Below is a small trained network, with its code and all its weights. Each question gives an input and a target symbol and asks what happens when units are switched off, that is, made to give their printed mean instead of their output.

import numpy as np


def w(rows, s, z=0):
    codes = np.array(rows[::2]) - 128.0
    scale = np.full(codes.shape[1], s)
    scale[-1] = z or s
    return codes * scale


def norm(h):
    return h / np.sqrt((h * h).mean(-1, keepdims=True) + 1e-5)


def f(y):
    return y / 2 * (1 + np.tanh(0.7978845608 * (y + 0.044715 * y**3)))


def softmax(a):
    e = np.exp(a - a.max(-1, keepdims=True))
    return e / e.sum(-1, keepdims=True)


def log_softmax(a):
    a = a - a.max(-1, keepdims=True)
    return a - np.log(np.exp(a).sum(-1, keepdims=True))


def net(x, mask):
    ids = ['ΔΘΛΨαβγεζημξπστω'.index(c) for c in x.split()]
    T = len(ids)
    res = E[ids] + P[:T]
    r = norm(res)
    for j in range(3):
        rows = slice(2 * j, 2 * j + 2)
        q, k, v = (r @ M[0][rows].T for M in (Q, K, V))
        z = softmax(np.where(np.tri(T) > 0, q @ k.T / 2**0.5, -1e9)) @ v
        o = O[0][rows]
        res = res + np.where(mask[j], z, o[:, -1]) @ o[:, :-1]
    y = f(norm(res) @ A[0][:, :-1].T + A[0][:, -1])
    res = res + np.where(mask[3:19], y, B[0][:, -1]) @ B[0][:, :-1]
    return log_softmax(norm(res)[-1] @ U[:, :-1].T + U[:, -1])


Q, K, V, O, A, B = {}, {}, {}, {}, {}, {}
E = w([
[182,143,118,139],'Δ',
[147,95,128,132],'Θ',
[144,92,129,130],'Λ',
[229,73,67,171],'Ψ',
[190,153,201,118],'α',
[179,88,159,197],'β',
[195,84,141,159],'γ',
[129,125,95,187],'ε',
[140,122,111,107],'ζ',
[125,45,152,26],'η',
[120,107,53,89],'μ',
[117,73,165,126],'ξ',
[155,145,117,91],'π',
[198,79,137,155],'σ',
[108,121,191,82],'τ',
[255,156,20,98],'ω',
],0.019)
P = w([
[167,1,160,123],'0',
[160,47,145,125],'1',
[143,78,153,128],'2',
[126,110,154,133],'3',
[117,134,149,136],'4',
[104,155,146,135],'5',
],0.0078)
Q[0] = w([
[72,65,135,109],'h1',
[152,172,252,75],'h1',
[102,91,209,94],'h2',
[178,99,100,69],'h2',
[160,76,144,139],'h3',
[116,69,23,106],'h3',
],0.021)
K[0] = w([
[26,105,171,73],'h1',
[122,245,203,92],'h1',
[163,223,198,106],'h2',
[207,105,115,190],'h2',
[176,166,106,90],'h3',
[150,43,3,98],'h3',
],0.017)
V[0] = w([
[69,24,101,199],'h1',
[3,183,245,208],'h1',
[178,153,54,53],'h2',
[130,156,41,151],'h2',
[200,17,155,139],'h3',
[170,171,107,94],'h3',
],0.0058)
O[0] = w([
[16,106,137,73,215],'h1',
[155,2,176,44,22],'h1',
[123,58,83,41,110],'h2',
[155,178,68,99,117],'h2',
[106,246,178,119,253],'h3',
[87,108,89,130,125],'h3',
],0.0055,0.0067)
A[0] = w([
[98,238,164,77,1],'n1',
[64,127,143,146,122],'n2',
[104,171,86,108,95],'n3',
[4,89,112,148,150],'n4',
[128,120,94,89,150],'n5',
[130,91,172,118,135],'n6',
[11,170,86,197,97],'n7',
[127,107,118,137,115],'n8',
[176,81,107,236,98],'n9',
[25,118,140,133,114],'n10',
[83,142,116,116,103],'n11',
[144,211,86,142,31],'n12',
[135,102,171,188,125],'n13',
[102,23,56,105,89],'n14',
[113,159,112,52,140],'n15',
[76,183,30,100,153],'n16',
],0.013,0.0048)
B[0] = w([
[194,127,243,90,136],'n1',
[139,188,139,146,162],'n2',
[120,126,119,106,153],'n3',
[125,239,147,125,213],'n4',
[130,144,93,78,134],'n5',
[81,55,112,123,145],'n6',
[99,93,85,1,254],'n7',
[144,119,126,150,125],'n8',
[63,44,127,148,208],'n9',
[115,214,163,151,180],'n10',
[115,152,143,111,139],'n11',
[56,180,162,126,167],'n12',
[158,123,32,162,188],'n13',
[244,153,47,213,144],'n14',
[75,158,129,34,142],'n15',
[205,107,112,184,220],'n16',
],0.014,0.0093)
U = w([
[84,44,61,170,255],'Δ',
[99,111,65,175,157],'Θ',
[90,62,181,93,175],'Λ',
[118,123,106,122,53],'Ψ',
[108,152,94,170,38],'α',
[172,165,188,129,154],'β',
[229,170,18,140,128],'γ',
[159,135,176,78,182],'ε',
[116,126,106,127,18],'ζ',
[127,127,112,121,121],'η',
[134,81,116,76,89],'μ',
[7,134,34,80,87],'ξ',
[221,98,147,137,183],'π',
[61,188,162,211,127],'σ',
[126,148,101,144,24],'τ',
[126,122,106,118,54],'ω',
],0.013,0.0041)

Each question gives the input, a string of symbols that net reads in full, and the target symbol t.
The units are the heads (2 rows each of Q, K, V and O) and the neurons (one row each of A and B). Each row of codes is followed by its name. A weight is (code - 128) times the scale printed after its matrix; where a second scale follows, it is the last column's (O, A, B and U).
mask holds one flag per unit, heads first, then neurons. A switched-off unit (its flag False) gives its mean, the last column of its rows in O or B, instead of its output. The means were averaged over made-up inputs and are rounded, as every weight is.
A unit's drop is (log p(t) with every unit on - log p(t) with that unit switched off) / (log p(t) with every unit on - log p(t) with every unit switched off).
The circuit of an input: a set's keep is (log p(t) with only the set's units on - log p(t) with every unit switched off) / (log p(t) with every unit on - log p(t) with every unit switched off). Starting from the 12 units with the biggest drops (on a tie, the unit counted first), units are removed one at a time, each time the one whose removal leaves the highest keep (on an exact tie, the one counted first), for as long as the keep stays at least 0.8.
circuit, biggest first: the units of the circuit, biggest drop first
unit that matters most: the unit with the biggest drop
k most important neurons: the k neurons with the biggest drops, biggest first
heads that matter: for each layer, one digit per head in row order, 1 if its drop is at least 0.15 and else 0, layers parted by /
drop of u: that unit's drop, to one decimal
input ε ε ε μ Ψ ξ, target σ: heads that matter	100
input μ ε γ τ μ ξ, target Δ: 3 most important neurons	[n6; n13; n7]
input ε ξ μ ε α, target π: heads that matter	100
input ξ ζ Δ ξ Λ, target σ: unit that matters most	h1
input β α ε ε μ ε, target γ: 2 most important neurons	[n14; n16]
input ζ ε ε σ Θ Θ, target ε: 2 most important neurons	[n1; n7]
input ζ π ω μ η, target γ: circuit, biggest first	[n14; h2]
input τ Λ Λ, target Δ: 2 most important neurons	[n6; n4]
input η Λ ω ω Λ, target γ: heads that matter	011
input ε ε ω μ Δ, target σ: circuit, biggest first	[n7; n12]
input μ ε γ τ ξ, target Δ: heads that matter	100
input ξ γ Ψ ε ε μ, target γ: drop of n14	0.2
input ε μ ε, target γ: drop of n12	0.1
input Δ Ψ σ Ψ τ, target Λ: unit that matters most	h1
input Θ ξ μ Ψ, target Δ: drop of n9	0.3
input Λ ω μ ε τ Λ, target Δ: drop of h3	-0.1
